Below is a small trained network, with its code and all its weights. Each question gives an input and a target symbol and asks what happens when units are switched off, that is, made to give their printed mean instead of their output.

import numpy as np


def w(rows, s, z=0):
    codes = np.array(rows[::2]) - 128.0
    scale = np.full(codes.shape[1], s)
    scale[-1] = z or s
    return codes * scale


def f(y):
    return np.maximum(y, 0)


def softmax(a):
    e = np.exp(a - a.max(-1, keepdims=True))
    return e / e.sum(-1, keepdims=True)


def log_softmax(a):
    a = a - a.max(-1, keepdims=True)
    return a - np.log(np.exp(a).sum(-1, keepdims=True))


def net(x, mask):
    ids = ['ΛΠΣΦΨΩαβγδζηθμξτ'.index(c) for c in x.split()]
    T = len(ids)
    res = E[ids] + P[:T]
    r = res
    for j in range(2):
        rows = slice(3 * j, 3 * j + 3)
        q, k, v = (r @ M[0][rows].T for M in (Q, K, V))
        z = softmax(np.where(np.tri(T) > 0, q @ k.T / 3**0.5, -1e9)) @ v
        o = O[0][rows]
        res = res + np.where(mask[j], z, o[:, -1]) @ o[:, :-1]
    y = f(res @ A[0][:, :-1].T + A[0][:, -1])
    res = res + np.where(mask[2:14], y, B[0][:, -1]) @ B[0][:, :-1]
    return log_softmax(res[-1] @ U[:, :-1].T + U[:, -1])


Q, K, V, O, A, B = {}, {}, {}, {}, {}, {}
E = w([
[82,61,100,55,150,66,94,50,178],'Λ',
[153,149,135,50,116,48,99,205,161],'Π',
[180,37,254,76,154,246,149,180,163],'Σ',
[46,77,86,105,78,123,174,104,190],'Φ',
[46,231,164,19,128,109,183,218,51],'Ψ',
[222,214,50,168,138,169,239,128,48],'Ω',
[87,91,227,146,10,101,67,72,93],'α',
[126,153,29,233,189,227,63,127,46],'β',
[44,161,106,86,142,161,169,29,39],'γ',
[78,155,162,183,153,186,193,150,74],'δ',
[167,135,99,71,105,124,167,53,179],'ζ',
[175,194,113,110,233,86,129,105,83],'η',
[177,202,95,242,54,142,101,235,146],'θ',
[37,165,173,147,178,102,65,140,170],'μ',
[116,194,81,88,83,187,65,100,191],'ξ',
[141,101,57,201,137,64,190,247,208],'τ',
],0.0085)
P = w([
[153,24,2,55,85,108,38,181,4],'0',
[109,135,112,95,89,148,85,84,159],'1',
[79,172,151,105,105,182,144,74,197],'2',
[88,191,176,99,123,184,165,65,215],'3',
[65,206,187,101,141,204,199,66,255],'4',
[72,234,184,108,124,205,160,66,243],'5',
],0.0028)
Q[0] = w([
[71,238,193,146,85,245,166,121,202],'head 1',
[1,134,125,46,75,76,12,45,194],'head 1',
[219,33,146,234,242,138,113,239,32],'head 1',
[102,243,19,178,195,109,211,185,116],'head 2',
[80,106,231,10,76,222,96,58,195],'head 2',
[182,18,153,174,9,43,33,151,152],'head 2',
],0.0086)
K[0] = w([
[139,166,209,241,248,228,226,115,161],'head 1',
[77,23,225,25,179,145,80,134,243],'head 1',
[75,194,16,214,72,103,48,142,3],'head 1',
[191,49,200,116,253,219,197,179,182],'head 2',
[3,219,195,107,29,49,184,28,47],'head 2',
[140,137,19,170,1,11,53,159,221],'head 2',
],0.0082)
V[0] = w([
[190,159,119,95,88,82,240,57,124],'head 1',
[207,79,206,112,109,191,176,247,65],'head 1',
[57,131,208,98,158,39,152,147,190],'head 1',
[170,57,175,108,62,134,129,209,206],'head 2',
[67,130,112,199,50,79,174,83,153],'head 2',
[31,156,241,32,55,94,151,153,1],'head 2',
],0.0058)
O[0] = w([
[242,38,86,57,138,98,219,35,117,158],'head 1',
[136,194,160,236,46,96,249,160,132,17],'head 1',
[144,30,175,185,199,4,80,166,76,114],'head 1',
[133,83,217,70,44,79,49,152,243,80],'head 2',
[27,133,144,253,86,132,237,170,179,150],'head 2',
[58,200,216,16,138,80,205,198,19,252],'head 2',
],0.0048,0.0018)
A[0] = w([
[183,65,172,103,55,123,130,24,117,221],'neuron 1',
[129,11,200,126,80,143,38,81,66,107],'neuron 2',
[206,136,3,152,173,152,177,16,97,105],'neuron 3',
[198,89,59,72,227,82,58,60,145,135],'neuron 4',
[72,165,73,49,227,92,88,78,24,57],'neuron 5',
[106,97,244,177,102,143,50,97,100,137],'neuron 6',
[69,128,92,69,166,69,3,115,188,150],'neuron 7',
[122,98,111,10,129,171,130,90,94,99],'neuron 8',
[50,111,45,178,130,144,178,70,75,134],'neuron 9',
[116,4,167,32,193,61,133,63,163,253],'neuron 10',
[71,136,146,65,119,140,68,72,180,194],'neuron 11',
[46,31,98,173,187,153,111,82,198,207],'neuron 12',
],0.0066,0.0029)
B[0] = w([
[138,6,132,133,75,147,196,87,134,196],'neuron 1',
[196,40,230,164,188,238,46,139,115,162],'neuron 2',
[178,69,110,90,221,107,140,216,201,208],'neuron 3',
[200,213,218,201,189,130,175,91,166,209],'neuron 4',
[77,67,196,206,112,85,64,96,255,211],'neuron 5',
[98,96,184,22,240,139,120,203,201,156],'neuron 6',
[94,211,139,82,196,62,117,127,50,225],'neuron 7',
[77,157,116,163,91,114,178,28,217,209],'neuron 8',
[62,85,101,144,179,186,85,87,39,173],'neuron 9',
[202,172,133,169,29,109,134,128,22,253],'neuron 10',
[172,149,89,58,106,168,75,114,126,235],'neuron 11',
[89,49,37,92,123,62,51,143,96,205],'neuron 12',
],0.0066,0.0064)
U = w([
[91,63,49,75,53,101,134,118,55,106],'Λ',
[110,128,123,88,192,65,97,197,129,82],'Π',
[140,42,176,88,115,181,89,155,131,106],'Σ',
[54,78,119,162,133,137,147,66,182,41],'Φ',
[188,216,138,64,114,80,171,210,35,165],'Ψ',
[180,119,122,129,62,119,198,64,177,137],'Ω',
[80,155,194,119,96,76,188,174,202,120],'α',
[122,190,99,49,110,187,86,88,173,133],'β',
[122,188,142,177,142,195,177,122,2,252],'γ',
[153,116,86,66,205,116,182,156,104,108],'δ',
[134,103,138,144,99,147,142,137,165,65],'ζ',
[165,127,157,170,121,103,81,72,84,120],'η',
[124,72,76,157,93,63,98,188,210,130],'θ',
[154,159,174,172,206,102,134,144,208,29],'μ',
[163,173,126,249,44,181,84,145,158,187],'ξ',
[139,96,92,174,160,175,66,151,118,104],'τ',
],0.0082,0.0036)

Each question gives the input, a string of symbols that net reads in full, and the target symbol t.
The units are the heads (3 rows each of Q, K, V and O) and the neurons (one row each of A and B). Each row of codes is followed by its name. A weight is (code - 128) times the scale printed after its matrix; where a second scale follows, it is the last column's (O, A, B and U).
mask holds one flag per unit, heads first, then neurons. A switched-off unit (its flag False) gives its mean, the last column of its rows in O or B, instead of its output. The means were averaged over made-up inputs and are rounded, as every weight is.
A unit's drop is (log p(t) with every unit on - log p(t) with that unit switched off) / (log p(t) with every unit on - log p(t) with every unit switched off).
The circuit of an input: a set's keep is (log p(t) with only the set's units on - log p(t) with every unit switched off) / (log p(t) with every unit on - log p(t) with every unit switched off). Starting from the 12 units with the biggest drops (on a tie, the unit counted first), units are removed one at a time, each time the one whose removal leaves the highest keep (on an exact tie, the one counted first), for as long as the keep stays at least 0.8.
units of the circuit, in order: the units of the circuit, biggest drop first
unit that matters most: the unit with the biggest drop
top k neurons: the k neurons with the biggest drops, biggest first
which heads matter: for each layer, one digit per head in row order, 1 if its drop is at least 0.15 and else 0, layers parted by /
drop of u: that unit's drop, to one decimal
input γ η Σ, target γ: units of the circuit, in order : [head 2; neuron 3]
input Λ Σ Λ ξ, target ξ: units of the circuit, in order : [head 1]
input ξ Λ μ, target Π: which heads matter : 10
input γ τ ζ Σ ξ, target γ: units of the circuit, in order : [head 1; head 2; neuron 5]
input δ Λ Ω, target δ: top 3 neurons : [neuron 3; neuron 10; neuron 5]
input ξ ξ Λ ζ ξ γ, target Φ: top 3 neurons : [neuron 5; neuron 8; neuron 9]
input Ω η Λ ξ γ α, target Σ: units of the circuit, in order : [neuron 2; neuron 6; head 1]
input δ Σ Λ ξ γ, target γ: units of the circuit, in order : [neuron 9; head 2]
input β ζ Λ Ψ, target α: top 2 neurons : [neuron 5; neuron 8]
input ζ ξ ζ α, target Σ: units of the circuit, in order : [neuron 2; neuron 6]
input Φ ξ θ Λ ζ, target Ω: top 3 neurons : [neuron 1; neuron 4; neuron 10]
input ζ ζ ξ η Ω Π, target Ψ: units of the circuit, in order : [neuron 5; neuron 8; neuron 1]
input Ψ ξ η, target μ: top 2 neurons : [neuron 5; neuron 4]
input θ α α Π θ Σ, target α: units of the circuit, in order : [head 2; head 1]
input Λ ζ θ Λ β, target τ: units of the circuit, in order : [head 2; neuron 9; neuron 3]
input ξ δ Φ, target Λ: top 2 neurons : [neuron 12; neuron 4]
input ζ ζ ξ Σ β, target β: unit that matters most : head 2
input Λ Σ γ, target γ: which heads matter : 10
input ξ Σ ξ Λ, target Λ: top 3 neurons : [neuron 4; neuron 12; neuron 5]
input Λ Λ ξ Λ Φ, target Λ: unit that matters most : neuron 12
input Ω ζ ζ Ω η, target μ: top 2 neurons : [neuron 3; neuron 4]
input ξ θ Λ, target η: top 2 neurons : [neuron 10; neuron 4]
input α δ β θ Ψ, target α: top 2 neurons : [neuron 5; neuron 10]
input Σ Φ Λ θ ξ ξ, target ξ: drop of neuron 10 : -0.2
input ζ τ γ, target Φ: drop of neuron 6 : 0.0
input α Λ θ Ω Σ, target Ω: drop of neuron 7 : 0.2
input γ ξ τ Ψ Λ Ω, target δ: drop of neuron 3 : 0.8
input δ β Λ, target η: unit that matters most : head 1
